Below are the code and all the weights of a small trained network. Each question names an input and a class and asks about switching units off, where a switched-off unit gives its printed mean instead of its output.

import numpy as np


def w(rows, s, z=0):
    codes = np.array(rows[::2]) - 128.0
    scale = np.full(codes.shape[1], s)
    scale[-1] = z or s
    return codes * scale


def f(y):
    return np.maximum(y, 0)


def log_softmax(a):
    a = a - a.max(-1, keepdims=True)
    return a - np.log(np.exp(a).sum(-1, keepdims=True))


def net(x, mask):
    res = np.array(x, float).reshape(1, 6) / 4 @ E
    y = f(res @ A[0][:, :-1].T + A[0][:, -1])
    res = res + np.where(mask, y, B[0][:, -1]) @ B[0][:, :-1]
    return log_softmax(res[-1] @ U[:, :-1].T + U[:, -1])


A, B = {}, {}
E = w([
[66,202,67,56,176,19,27,102,116,148,154],'x0',
[86,203,47,231,130,172,139,71,254,108,206],'x1',
[192,110,17,73,8,63,162,180,126,99,232],'x2',
[115,113,131,128,108,113,122,112,156,114,110],'x3',
[179,192,104,55,76,209,151,20,125,243,64],'x4',
[187,234,195,29,140,186,127,191,222,34,92],'x5',
],0.0077)
A[0] = w([
[106,149,127,88,149,137,199,183,164,94,106,144],'N1',
[64,45,57,178,118,114,118,77,37,204,185,151],'N2',
[90,32,94,186,116,88,172,64,70,164,148,151],'N3',
[148,49,195,26,140,77,95,146,59,149,126,101],'N4',
[150,83,139,48,139,109,113,123,14,117,93,107],'N5',
[102,86,184,192,172,97,104,206,183,67,152,107],'N6',
[59,139,211,208,238,190,104,69,108,117,52,96],'N7',
[129,177,119,125,77,202,133,70,133,183,76,45],'N8',
[149,107,92,132,77,71,168,95,85,117,158,128],'N9',
[55,172,167,139,233,124,104,134,142,168,64,134],'N10',
[97,187,65,193,134,144,161,119,194,120,165,46],'N11',
[45,78,134,177,158,116,85,200,130,38,158,63],'N12',
[176,190,65,29,93,190,157,16,124,224,84,32],'N13',
[99,208,87,41,205,27,35,107,112,163,173,92],'N14',
[173,207,184,65,131,166,116,155,168,45,135,97],'N15',
[121,148,115,72,120,152,148,140,167,106,92,126],'N16',
[110,171,82,82,132,41,36,108,141,108,125,75],'N17',
[133,129,52,89,33,145,148,161,101,84,127,113],'N18',
[187,30,190,45,94,70,146,158,62,135,46,115],'N19',
[124,95,147,172,186,76,112,197,130,37,165,48],'N20',
[128,96,145,183,159,80,107,247,73,41,153,9],'N21',
[212,92,155,236,73,206,195,142,86,62,89,84],'N22',
[166,225,184,2,126,154,129,195,206,55,153,103],'N23',
[72,168,80,221,108,171,130,122,192,139,180,65],'N24',
[116,191,89,91,172,80,35,113,105,120,134,77],'N25',
[97,203,33,197,122,201,150,84,231,134,206,54],'N26',
[158,94,57,76,41,102,184,175,144,123,195,73],'N27',
[146,106,106,68,101,179,160,99,104,168,85,91],'N28',
[229,45,168,165,111,178,244,139,160,118,129,126],'N29',
[183,123,18,70,53,123,146,142,104,94,220,51],'N30',
[185,70,153,190,101,135,220,137,146,99,106,94],'N31',
[190,165,68,117,41,65,158,218,141,115,185,90],'N32',
[73,51,79,144,85,160,119,77,87,179,110,48],'N33',
],0.0073,0.0014)
B[0] = w([
[130,155,130,210,150,112,170,94,167,178,103,173],'N1',
[105,132,193,190,222,96,150,147,223,172,92,236],'N2',
[82,139,181,234,251,64,156,66,173,182,128,217],'N3',
[94,162,130,102,149,180,91,227,191,76,175,222],'N4',
[65,176,121,141,101,173,103,198,162,96,163,209],'N5',
[93,141,120,78,60,105,191,94,64,152,152,212],'N6',
[166,49,189,99,85,213,68,41,10,65,86,236],'N7',
[127,156,80,62,68,97,180,78,88,156,135,195],'N8',
[149,84,204,158,126,167,93,52,123,157,119,179],'N9',
[175,37,131,105,121,173,89,75,36,91,108,203],'N10',
[63,178,144,91,140,147,44,155,174,61,179,201],'N11',
[120,132,130,35,93,66,204,84,90,169,168,214],'N12',
[96,174,97,39,58,59,201,76,112,172,197,239],'N13',
[236,142,47,207,107,80,121,182,111,64,58,235],'N14',
[131,181,169,212,222,111,115,76,162,222,114,217],'N15',
[91,131,155,140,190,131,190,108,160,166,132,167],'N16',
[210,78,50,167,127,114,134,131,168,61,36,202],'N17',
[148,48,189,92,147,183,88,22,86,139,141,190],'N18',
[17,169,141,79,119,140,39,203,189,74,214,240],'N19',
[127,157,128,70,47,74,251,114,63,193,170,214],'N20',
[105,142,131,83,111,83,201,132,98,109,201,224],'N21',
[228,135,31,183,125,85,103,172,140,65,63,212],'N22',
[83,140,211,215,255,97,176,108,193,222,59,252],'N23',
[85,159,174,87,115,128,90,200,171,78,164,207],'N24',
[212,110,16,175,112,130,142,136,162,100,65,195],'N25',
[104,193,149,71,100,177,80,214,195,77,216,244],'N26',
[140,31,159,80,146,182,87,89,92,143,119,216],'N27',
[123,196,95,70,98,97,194,173,90,120,186,181],'N28',
[226,95,53,191,113,75,120,195,166,86,24,212],'N29',
[176,108,159,103,120,157,70,76,50,109,96,225],'N30',
[188,118,44,169,93,99,139,167,160,110,51,190],'N31',
[177,56,198,97,153,196,80,88,24,145,80,224],'N32',
[94,150,157,179,165,72,135,110,155,180,151,191],'N33',
],0.0057,0.012)
U = w([
[99,122,187,186,215,103,143,101,175,206,102,164],'0',
[149,54,180,102,110,203,63,56,66,116,99,2],'1',
[180,110,2,169,106,98,121,154,151,84,69,173],'2',
[97,142,105,65,55,86,216,98,108,170,158,112],'3',
[63,149,152,100,114,167,53,206,174,85,162,177],'4',
],0.011,0.00052)

Each question gives the input, the list of numbers given to net, and the class t.
The units are the neurons (one row each of A and B). Each row of codes is followed by its name. A weight is (code - 128) times the scale printed after its matrix; where a second scale follows, it is the last column's (A, B and U).
mask holds one flag per neuron, in row order. A switched-off neuron (its flag False) gives its mean, the last column of its row in B, instead of its output. The means were averaged over made-up inputs and are rounded, as every weight is.
A unit's drop is (log p(t) with every unit on - log p(t) with that unit switched off) / (log p(t) with every unit on - log p(t) with every unit switched off).
The circuit of an input: a set's keep is (log p(t) with only the set's units on - log p(t) with every unit switched off) / (log p(t) with every unit on - log p(t) with every unit switched off). Starting from the 12 units with the biggest drops (on a tie, the unit counted first), units are removed one at a time, each time the one whose removal leaves the highest keep (on an exact tie, the one counted first), for as long as the keep stays at least 0.8.
circuit, biggest first: the units of the circuit, biggest drop first
top k neurons: the k neurons with the biggest drops, biggest first
drop when u is switched off: that unit's drop, to one decimal
input [8,-2,3,-4,7,6], class 2: circuit, biggest first	(N14)
input [0,4,5,0,5,4], class 1: top 2 neurons	(N32, N30)
input [-6,8,-7,-7,-4,5], class 4: top 2 neurons	(N26, N24)
input [-7,-8,6,-7,0,-3], class 4: top 4 neurons	(N19, N4, N5, N14)
input [-7,8,3,-3,-7,-8], class 0: top 2 neurons	(N3, N2)
input [-7,6,-6,-7,-3,-4], class 2: top 2 neurons	(N22, N29)
input [-7,-3,-2,-2,-8,2], class 3: top 2 neurons	(N20, N6)
input [8,-1,6,-5,-8,4], class 2: top 4 neurons	(N14, N17, N25, N13)
input [2,3,-8,1,4,-6], class 1: top 2 neurons	(N7, N10)
input [7,-8,6,3,0,-3], class 4: top 3 neurons	(N19, N4, N5)
input [-4,7,-2,-7,-7,-6], class 3: top 2 neurons	(N12, N20)
input [-1,3,-4,4,-8,6], class 3: top 3 neurons	(N6, N20, N12)
input [1,7,0,-6,-5,-3], class 4: top 4 neurons	(N26, N11, N24, N13)
input [-7,8,-8,6,6,-5], class 1: circuit, biggest first	(N7)
input [3,7,3,-6,-8,-2], class 3: top 3 neurons	(N20, N12, N6)
input [-6,-7,-1,3,1,5], class 4: drop when N17 is switched off	0.2
input [-2,-3,-5,-2,6,3], class 3: drop when N13 is switched off	0.9
input [3,-4,-2,8,-3,4], class 0: drop when N15 is switched off	0.7
